Below are the code and all the weights of a small trained network. Each question names an input and a class and asks about switching units off, where a switched-off unit gives its printed mean instead of its output.

import numpy as np


def w(rows, s, z=0):
    codes = np.array(rows[::2]) - 128.0
    scale = np.full(codes.shape[1], s)
    scale[-1] = z or s
    return codes * scale


def norm(h):
    return h / np.sqrt((h * h).mean(-1, keepdims=True) + 1e-5)


def f(y):
    return y / 2 * (1 + np.tanh(0.7978845608 * (y + 0.044715 * y**3)))


def log_softmax(a):
    a = a - a.max(-1, keepdims=True)
    return a - np.log(np.exp(a).sum(-1, keepdims=True))


def net(x, mask):
    res = np.array(x, float).reshape(1, 3) / 4 @ E
    u = 0
    for l in range(2):
        y = f(norm(res) @ A[l][:, :-1].T + A[l][:, -1])
        res = res + np.where(mask[u : u + 13], y, B[l][:, -1]) @ B[l][:, :-1]
        u += 13
    return log_softmax(norm(res)[-1] @ U[:, :-1].T + U[:, -1])


A, B = {}, {}
E = w([
[90,2,98,254,111,134,33,101,72,172,131,117],'x0',
[128,65,161,69,69,135,181,160,37,78,192,160],'x1',
[134,136,148,137,167,122,105,71,44,153,124,212],'x2',
],0.0091)
A[0] = w([
[127,115,26,52,60,109,131,152,151,151,147,85,120],'L0N1',
[225,171,208,147,48,219,80,227,76,169,164,149,124],'L0N2',
[61,127,149,151,129,183,155,175,199,136,126,104,64],'L0N3',
[194,225,156,111,84,106,145,80,74,179,129,160,135],'L0N4',
[47,121,203,128,106,138,129,133,162,71,185,171,123],'L0N5',
[152,187,2,131,97,159,46,113,177,181,103,128,89],'L0N6',
[148,185,159,167,145,91,95,96,176,108,79,87,168],'L0N7',
[136,157,229,140,129,148,104,160,77,133,80,135,177],'L0N8',
[80,70,107,160,124,104,108,128,119,134,123,146,202],'L0N9',
[107,129,153,123,178,87,120,63,95,161,84,182,188],'L0N10',
[123,156,108,32,184,207,156,136,127,122,78,40,40],'L0N11',
[104,111,203,121,133,183,110,200,149,95,184,184,152],'L0N12',
[124,136,121,129,65,172,99,178,246,158,215,117,4],'L0N13',
],0.0069,0.0022)
B[0] = w([
[153,105,120,172,179,60,118,127,71,123,176,126,207],'L0N1',
[94,99,103,161,126,92,133,122,244,90,120,121,188],'L0N2',
[212,104,49,69,199,115,76,108,89,94,140,100,174],'L0N3',
[89,49,102,152,146,182,116,156,128,160,180,98,217],'L0N4',
[69,132,145,170,142,114,61,65,181,107,48,172,180],'L0N5',
[105,170,174,152,76,164,117,173,85,73,67,254,229],'L0N6',
[119,115,117,141,116,117,120,154,146,107,123,181,228],'L0N7',
[166,179,116,96,153,40,120,158,112,109,183,98,160],'L0N8',
[156,176,162,41,145,93,123,196,235,126,139,149,254],'L0N9',
[206,136,32,44,151,118,95,151,109,106,117,71,226],'L0N10',
[89,80,121,210,146,191,119,122,126,141,203,179,218],'L0N11',
[101,224,48,95,96,144,100,142,110,95,119,138,199],'L0N12',
[164,150,84,51,201,98,148,115,48,136,131,46,197],'L0N13',
],0.0073,0.0044)
A[1] = w([
[35,47,58,228,148,203,107,75,60,120,126,110,184],'L1N1',
[91,99,216,64,56,53,125,84,124,74,133,130,1],'L1N2',
[139,37,188,166,109,100,66,101,165,193,106,99,12],'L1N3',
[133,112,101,203,164,80,187,33,139,149,181,127,73],'L1N4',
[124,191,188,114,161,169,204,93,181,167,170,130,30],'L1N5',
[133,108,131,130,112,143,151,185,181,58,80,38,148],'L1N6',
[108,90,142,65,70,107,230,110,84,35,146,115,79],'L1N7',
[116,214,87,151,193,165,152,118,182,179,59,122,58],'L1N8',
[141,179,150,114,174,151,165,114,131,147,183,114,130],'L1N9',
[156,149,134,73,174,87,155,39,46,181,134,150,100],'L1N10',
[104,57,150,73,77,93,116,77,107,133,147,146,97],'L1N11',
[65,182,143,86,123,36,88,174,219,150,173,124,110],'L1N12',
[90,101,88,196,178,87,23,137,114,255,72,154,85],'L1N13',
],0.0079,0.0028)
B[1] = w([
[106,183,154,1,165,100,105,124,136,82,103,222,179],'L1N1',
[164,124,176,188,107,97,134,76,195,75,112,160,182],'L1N2',
[150,157,147,144,93,204,194,158,39,207,152,115,182],'L1N3',
[81,162,194,98,23,132,71,130,141,136,204,214,117],'L1N4',
[89,82,167,163,36,160,164,191,36,186,156,133,160],'L1N5',
[197,130,88,119,192,82,97,74,101,164,141,158,184],'L1N6',
[137,114,133,224,117,139,99,78,153,164,76,137,229],'L1N7',
[134,70,149,202,66,97,139,21,131,105,114,129,187],'L1N8',
[121,86,154,73,111,111,83,155,68,165,116,70,166],'L1N9',
[180,117,84,118,200,64,86,151,148,119,154,84,157],'L1N10',
[117,161,114,197,95,176,198,82,94,152,64,77,180],'L1N11',
[59,145,142,58,104,152,92,166,143,109,149,141,206],'L1N12',
[113,109,144,120,105,129,188,116,132,111,172,81,255],'L1N13',
],0.0095,0.0071)
U = w([
[133,87,126,229,38,91,127,26,173,41,73,232,202],'0',
[222,54,22,114,194,46,96,93,49,118,199,71,191],'1',
[74,58,178,89,1,199,205,182,26,201,230,136,151],'2',
[96,161,88,37,179,74,38,179,184,43,157,246,202],'3',
[79,235,142,126,193,171,162,143,158,168,59,103,3],'4',
[101,179,155,119,186,151,226,165,205,175,48,74,3],'5',
[78,205,134,138,189,147,240,191,184,142,39,63,3],'6',
[127,224,169,137,203,170,213,178,193,166,54,99,3],'7',
],0.0096,0.0056)

Each question gives the input, the list of numbers given to net, and the class t.
The units are the neurons (one row each of A and B). Each row of codes is followed by its name. A weight is (code - 128) times the scale printed after its matrix; where a second scale follows, it is the last column's (A, B and U).
mask holds one flag per neuron, layer by layer. A switched-off neuron (its flag False) gives its mean, the last column of its row in B, instead of its output. The means were averaged over made-up inputs and are rounded, as every weight is.
A unit's drop is (log p(t) with every unit on - log p(t) with that unit switched off) / (log p(t) with every unit on - log p(t) with every unit switched off).
The circuit of an input: a set's keep is (log p(t) with only the set's units on - log p(t) with every unit switched off) / (log p(t) with every unit on - log p(t) with every unit switched off). Starting from the 12 units with the biggest drops (on a tie, the unit counted first), units are removed one at a time, each time the one whose removal leaves the highest keep (on an exact tie, the one counted first), for as long as the keep stays at least 0.8.
units of the circuit, in order: the units of the circuit, biggest drop first
most important unit: the unit with the biggest drop
top k neurons: the k neurons with the biggest drops, biggest first
k most important neurons of layer l: the k neurons of layer l with the biggest drops, biggest first
drop when u is switched off: that unit's drop, to one decimal
input [-6,6,-6], class 0: most important unit -> L1N7
input [8,-6,-8], class 1: top 2 neurons -> (L1N6, L0N3)
input [6,-2,-6], class 1: 4 most important neurons of layer 0 -> (L0N3, L0N13, L0N11, L0N9)
input [-7,-5,6], class 2: units of the circuit, in order -> (L1N5, L0N4)
input [8,5,-8], class 1: 2 most important neurons of layer 1 -> (L1N6, L1N5)
input [-3,3,-1], class 3: 4 most important neurons of layer 0 -> (L0N11, L0N5, L0N12, L0N4)
input [0,-2,0], class 3: top 2 neurons -> (L0N6, L1N7)
input [-3,3,0], class 3: top 4 neurons -> (L0N4, L0N5, L0N11, L0N12)
input [-6,-2,7], class 1: 2 most important neurons of layer 0 -> (L0N10, L0N9)
input [-2,3,4], class 1: top 3 neurons -> (L0N9, L0N8, L0N10)
input [7,-5,-2], class 2: 2 most important neurons of layer 1 -> (L1N3, L1N13)
input [-3,2,-3], class 3: 4 most important neurons of layer 0 -> (L0N11, L0N1, L0N10, L0N5)
input [-5,-1,-5], class 1: top 2 neurons -> (L0N3, L0N13)
input [7,7,0], class 0: most important unit -> L1N2
input [-1,4,3], class 0: top 2 neurons -> (L0N11, L0N9)
input [1,-3,-1], class 3: top 3 neurons -> (L0N6, L1N7, L0N7)
input [5,3,6], class 1: top 3 neurons -> (L0N10, L1N10, L0N9)
input [-8,-2,7], class 2: 3 most important neurons of layer 0 -> (L0N3, L0N4, L0N13)
input [-5,-6,-2], class 0: drop when L1N8 is switched off -> 0.7
input [-4,2,2], class 2: drop when L0N7 is switched off -> 0.1
input [-6,-5,3], class 2: drop when L1N5 is switched off -> 0.5
input [1,0,2], class 3: most important unit -> L0N9
